Here is a tiny trained network, its code and every weight. The questions are about switching its units off for an input and a class, where a switched-off unit gives its printed mean instead of its output.

import numpy as np


def w(rows, s, z=0):
    codes = np.array(rows[::2]) - 128.0
    scale = np.full(codes.shape[1], s)
    scale[-1] = z or s
    return codes * scale


def f(y):
    return np.maximum(y, 0)


def log_softmax(a):
    a = a - a.max(-1, keepdims=True)
    return a - np.log(np.exp(a).sum(-1, keepdims=True))


def net(x, mask):
    res = np.array(x, float).reshape(1, 8) / 4 @ E
    y = f(res @ A[0][:, :-1].T + A[0][:, -1])
    res = res + np.where(mask, y, B[0][:, -1]) @ B[0][:, :-1]
    return log_softmax(res[-1] @ U[:, :-1].T + U[:, -1])


A, B = {}, {}
E = w([
[131,127,129,128,129,126,126,132],'x0',
[133,156,134,200,1,119,98,165],'x1',
[169,104,88,232,199,142,55,102],'x2',
[130,127,129,128,131,128,127,129],'x3',
[138,181,172,191,158,182,200,139],'x4',
[71,173,103,95,160,204,62,223],'x5',
[66,52,223,146,118,169,97,95],'x6',
[190,59,95,100,78,210,158,136],'x7',
],0.0082)
A[0] = w([
[168,115,135,137,101,61,179,60,42],'N1',
[117,155,146,58,68,112,209,152,41],'N2',
[155,179,179,206,136,178,164,120,129],'N3',
[97,163,117,73,88,105,197,170,17],'N4',
[157,171,154,184,142,186,187,137,189],'N5',
[118,66,61,76,80,60,60,117,167],'N6',
[174,71,97,91,123,222,127,155,94],'N7',
[175,73,77,104,105,206,140,90,130],'N8',
[185,120,91,198,137,136,47,103,57],'N9',
[85,77,204,111,131,158,81,142,77],'N10',
[168,213,20,92,140,82,182,170,24],'N11',
[175,94,146,166,105,69,158,65,22],'N12',
[132,67,166,151,109,91,163,74,49],'N13',
[115,88,136,55,236,146,150,78,96],'N14',
[199,71,111,123,65,225,176,132,173],'N15',
[111,84,83,109,64,90,52,115,126],'N16',
[120,111,99,65,224,136,181,116,84],'N17',
[170,107,53,254,188,156,86,105,94],'N18',
[103,171,149,135,148,43,78,126,109],'N19',
[208,192,48,128,147,66,146,150,33],'N20',
[96,143,195,46,96,113,212,139,45],'N21',
[155,90,148,109,217,129,151,135,107],'N22',
[115,178,162,158,123,164,204,123,174],'N23',
[183,84,143,151,91,70,172,109,59],'N24',
[145,154,151,213,21,124,99,174,145],'N25',
[155,51,112,123,86,189,146,151,138],'N26',
[74,186,161,144,160,76,125,116,131],'N27',
[50,167,190,151,151,55,79,114,108],'N28',
[85,171,145,152,154,94,142,143,69],'N29',
[168,103,94,169,203,143,84,86,35],'N30',
[48,170,73,77,116,223,65,193,6],'N31',
[58,75,207,143,118,152,108,82,5],'N32',
[182,118,119,131,123,76,174,69,63],'N33',
[79,91,205,109,120,174,120,82,39],'N34',
[116,86,88,75,115,75,48,113,152],'N35',
[92,57,227,166,134,159,124,135,126],'N36',
[153,113,148,113,93,69,175,73,58],'N37',
[140,106,134,138,122,99,177,70,35],'N38',
[189,171,51,160,142,98,132,136,68],'N39',
],0.0074,0.0031)
B[0] = w([
[104,174,161,165,176,191,88,186,212],'N1',
[78,99,193,86,99,133,66,78,217],'N2',
[50,91,81,92,151,134,227,140,209],'N3',
[104,75,206,68,84,172,59,93,198],'N4',
[61,78,73,81,188,110,229,138,220],'N5',
[77,103,81,89,178,141,228,153,241],'N6',
[193,215,172,96,181,71,133,93,207],'N7',
[170,200,163,112,164,72,136,87,215],'N8',
[50,84,218,52,101,115,86,101,210],'N9',
[166,134,53,163,110,198,139,103,205],'N10',
[192,88,43,186,73,229,102,64,234],'N11',
[99,160,163,163,189,199,93,199,210],'N12',
[119,161,107,165,159,182,72,178,205],'N13',
[98,123,97,253,20,25,128,200,239],'N14',
[186,174,147,125,169,44,119,92,251],'N15',
[78,111,70,110,164,105,216,137,217],'N16',
[114,120,122,240,27,44,96,162,218],'N17',
[63,71,238,4,104,133,61,99,254],'N18',
[202,177,126,101,172,114,145,71,214],'N19',
[178,95,89,147,76,214,127,73,218],'N20',
[88,83,208,71,83,150,44,87,228],'N21',
[110,106,115,160,57,58,141,167,197],'N22',
[69,80,94,68,163,114,211,133,214],'N23',
[125,177,163,150,162,162,101,209,203],'N24',
[106,115,111,205,56,2,145,165,250],'N25',
[185,209,164,120,175,58,147,66,211],'N26',
[195,166,136,91,155,98,122,70,217],'N27',
[212,189,128,111,164,90,135,53,240],'N28',
[172,139,134,113,166,121,148,115,178],'N29',
[68,85,212,87,73,126,87,119,206],'N30',
[113,184,181,216,207,178,42,214,243],'N31',
[200,104,53,185,81,211,104,58,208],'N32',
[123,152,131,167,158,187,109,196,202],'N33',
[169,130,77,153,106,163,110,96,200],'N34',
[78,105,64,90,198,163,244,157,222],'N35',
[189,109,47,145,100,180,147,81,233],'N36',
[108,137,166,151,190,164,60,186,201],'N37',
[120,182,161,161,157,183,100,208,179],'N38',
[147,88,108,117,92,175,99,85,199],'N39',
],0.0056,0.0063)
U = w([
[104,195,152,178,196,221,61,234,72],'0',
[71,71,203,57,74,143,64,67,81],'1',
[193,104,44,174,68,239,124,46,82],'2',
[198,227,143,110,190,47,144,52,82],'3',
[94,115,106,212,29,12,141,188,116],'4',
[53,78,76,84,193,147,254,145,103],'5',
[122,132,120,129,135,132,134,123,251],'6',
[131,122,126,128,135,130,135,140,254],'7',
],0.0088,0.0085)

Each question gives the input, the list of numbers given to net, and the class t.
The units are the neurons (one row each of A and B). Each row of codes is followed by its name. A weight is (code - 128) times the scale printed after its matrix; where a second scale follows, it is the last column's (A, B and U).
mask holds one flag per neuron, in row order. A switched-off neuron (its flag False) gives its mean, the last column of its row in B, instead of its output. The means were averaged over made-up inputs and are rounded, as every weight is.
A unit's drop is (log p(t) with every unit on - log p(t) with that unit switched off) / (log p(t) with every unit on - log p(t) with every unit switched off).
The circuit of an input: a set's keep is (log p(t) with only the set's units on - log p(t) with every unit switched off) / (log p(t) with every unit on - log p(t) with every unit switched off). Starting from the 12 units with the biggest drops (on a tie, the unit counted first), units are removed one at a time, each time the one whose removal leaves the highest keep (on an exact tie, the one counted first), for as long as the keep stays at least 0.8.
units of the circuit, in order: the units of the circuit, biggest drop first
unit that matters most: the unit with the biggest drop
top k neurons: the k neurons with the biggest drops, biggest first
drop when u is switched off: that unit's drop, to one decimal
input [-3,-2,4,-3,8,3,6,5], class 5: unit that matters most	N5
input [4,2,8,-6,8,-5,-7,3], class 1: top 3 neurons	(N18 N9 N30)
input [7,-3,6,1,-4,-2,7,-1], class 2: top 3 neurons	(N32 N36 N10)
input [4,5,3,6,7,5,-4,-6], class 5: units of the circuit, in order	(N3 N5 N23)
input [-6,-8,-2,-7,-5,3,1,-1], class 4: units of the circuit, in order	(N14 N17)
input [1,-8,-4,5,6,6,5,5], class 4: top 2 neurons	(N14 N17)
input [6,-7,0,3,5,5,-7,0], class 2: top 2 neurons	(N11 N20)
input [-6,-5,-8,4,3,-7,-2,-7], class 1: top 3 neurons	(N21 N2 N4)
input [6,-8,4,2,4,0,8,-2], class 2: units of the circuit, in order	(N32 N36)
input [5,-8,-5,1,-5,7,-3,-6], class 4: top 2 neurons	(N14 N17)
input [3,0,3,-5,-8,-6,-6,-2], class 5: units of the circuit, in order	(N6 N35)
input [-2,1,8,-8,1,-7,3,7], class 1: top 2 neurons	(N18 N9)
input [6,0,8,5,3,-5,-8,4], class 1: top 2 neurons	(N18 N9)
input [5,-1,-3,1,4,2,-6,-6], class 2: units of the circuit, in order	(N11 N20)
input [2,-7,-4,3,1,-5,6,3], class 4: top 3 neurons	(N14 N17 N22)
input [-2,1,4,0,0,-6,7,-2], class 2: units of the circuit, in order	(N32)
input [3,-6,-8,6,-2,8,-2,4], class 0: top 2 neurons	(N31 N18)
input [0,6,5,8,8,-1,-1,-5], class 5: units of the circuit, in order	(N3 N5)
input [1,-8,-1,-2,0,-4,-6,-5], class 4: units of the circuit, in order	(N14 N17)
input [5,7,-5,6,7,6,2,-4], class 4: unit that matters most	N25
input [3,5,6,-7,-6,-3,-8,-3], class 2: top 2 neurons	(N20 N11)
input [-5,-3,8,5,4,-6,-2,8], class 1: top 2 neurons	(N18 N30)
input [4,1,3,-2,1,5,-6,-6], class 2: units of the circuit, in order	(N11 N20)
input [5,4,6,7,-8,4,-1,-8], class 3: top 2 neurons	(N28 N19)
input [2,3,-2,3,-8,6,0,5], class 5: drop when N35 is switched off	0.3
